Below are the code and all the weights of a small trained network. Each question names an input and a class and asks about switching units off, where a switched-off unit gives its printed mean instead of its output.

import numpy as np


def w(rows, s, z=0):
    codes = np.array(rows[::2]) - 128.0
    scale = np.full(codes.shape[1], s)
    scale[-1] = z or s
    return codes * scale


def f(y):
    return np.maximum(y, 0)


def log_softmax(a):
    a = a - a.max(-1, keepdims=True)
    return a - np.log(np.exp(a).sum(-1, keepdims=True))


def net(x, mask):
    res = np.array(x, float).reshape(1, 7) / 4 @ E
    y = f(res @ A[0][:, :-1].T + A[0][:, -1])
    res = res + np.where(mask, y, B[0][:, -1]) @ B[0][:, :-1]
    return log_softmax(res[-1] @ U[:, :-1].T + U[:, -1])


A, B = {}, {}
E = w([
[182,188,115],'x0',
[195,4,55],'x1',
[89,154,203],'x2',
[70,177,60],'x3',
[90,121,132],'x4',
[232,253,124],'x5',
[83,208,19],'x6',
],0.006)
A[0] = w([
[117,83,13,104],'neuron 0',
[73,157,170,126],'neuron 1',
[77,175,171,148],'neuron 2',
[160,209,158,49],'neuron 3',
[232,85,162,124],'neuron 4',
[109,50,155,108],'neuron 5',
[154,66,71,109],'neuron 6',
[78,198,188,46],'neuron 7',
[198,111,134,220],'neuron 8',
[104,249,103,17],'neuron 9',
[98,112,69,113],'neuron 10',
[128,238,135,34],'neuron 11',
[111,54,152,111],'neuron 12',
[95,115,118,253],'neuron 13',
[205,135,96,170],'neuron 14',
[120,24,183,165],'neuron 15',
[210,48,87,72],'neuron 16',
[168,115,195,255],'neuron 17',
],0.012,0.0052)
B[0] = w([
[183,254,12,235],'neuron 0',
[72,195,159,198],'neuron 1',
[56,210,88,219],'neuron 2',
[121,85,86,206],'neuron 3',
[174,68,158,213],'neuron 4',
[64,26,215,204],'neuron 5',
[83,142,70,202],'neuron 6',
[32,165,30,208],'neuron 7',
[224,132,160,221],'neuron 8',
[26,78,135,243],'neuron 9',
[191,195,63,186],'neuron 10',
[51,40,87,230],'neuron 11',
[87,45,204,200],'neuron 12',
[111,179,191,231],'neuron 13',
[171,127,209,219],'neuron 14',
[58,85,245,253],'neuron 15',
[59,180,125,211],'neuron 16',
[189,156,152,247],'neuron 17',
],0.0066,0.0067)
U = w([
[225,131,166,112],'0',
[157,179,20,92],'1',
[74,76,64,174],'2',
[57,19,172,60],'3',
[102,66,173,164],'4',
[83,156,164,253],'5',
[86,173,188,113],'6',
[254,29,122,46],'7',
],0.0098,0.0052)

Each question gives the input, the list of numbers given to net, and the class t.
The units are the neurons (one row each of A and B). Each row of codes is followed by its name. A weight is (code - 128) times the scale printed after its matrix; where a second scale follows, it is the last column's (A, B and U).
mask holds one flag per neuron, in row order. A switched-off neuron (its flag False) gives its mean, the last column of its row in B, instead of its output. The means were averaged over made-up inputs and are rounded, as every weight is.
A unit's drop is (log p(t) with every unit on - log p(t) with that unit switched off) / (log p(t) with every unit on - log p(t) with every unit switched off).
The circuit of an input: a set's keep is (log p(t) with only the set's units on - log p(t) with every unit switched off) / (log p(t) with every unit on - log p(t) with every unit switched off). Starting from the 12 units with the biggest drops (on a tie, the unit counted first), units are removed one at a time, each time the one whose removal leaves the highest keep (on an exact tie, the one counted first), for as long as the keep stays at least 0.8.
units of the circuit, in order: the units of the circuit, biggest drop first
most important unit: the unit with the biggest drop
top k neurons: the k neurons with the biggest drops, biggest first
drop of u: that unit's drop, to one decimal
input [2,-7,7,4,5,2,5], class 2: units of the circuit, in order => [neuron 11; neuron 7]
input [2,-6,3,4,-2,-3,5], class 2: units of the circuit, in order => [neuron 11; neuron 7; neuron 9]
input [-4,-1,-2,-2,-1,0,6], class 1: units of the circuit, in order => [neuron 15; neuron 5; neuron 12]
input [3,1,-5,-8,-2,8,-3], class 7: most important unit => neuron 4
input [3,-2,3,6,-4,-7,2], class 1: units of the circuit, in order => [neuron 15; neuron 5; neuron 12]
input [7,-2,5,-6,2,0,6], class 2: top 2 neurons => [neuron 11; neuron 15]
input [4,8,-5,-4,3,-1,5], class 1: drop of neuron 0 => 0.3
input [-6,7,-1,1,-2,7,4], class 1: drop of neuron 0 => 0.3
input [-4,2,-7,0,-4,-4,4], class 1: drop of neuron 0 => 0.5
input [3,-1,1,-1,6,1,-4], class 0: drop of neuron 11 => 0.2
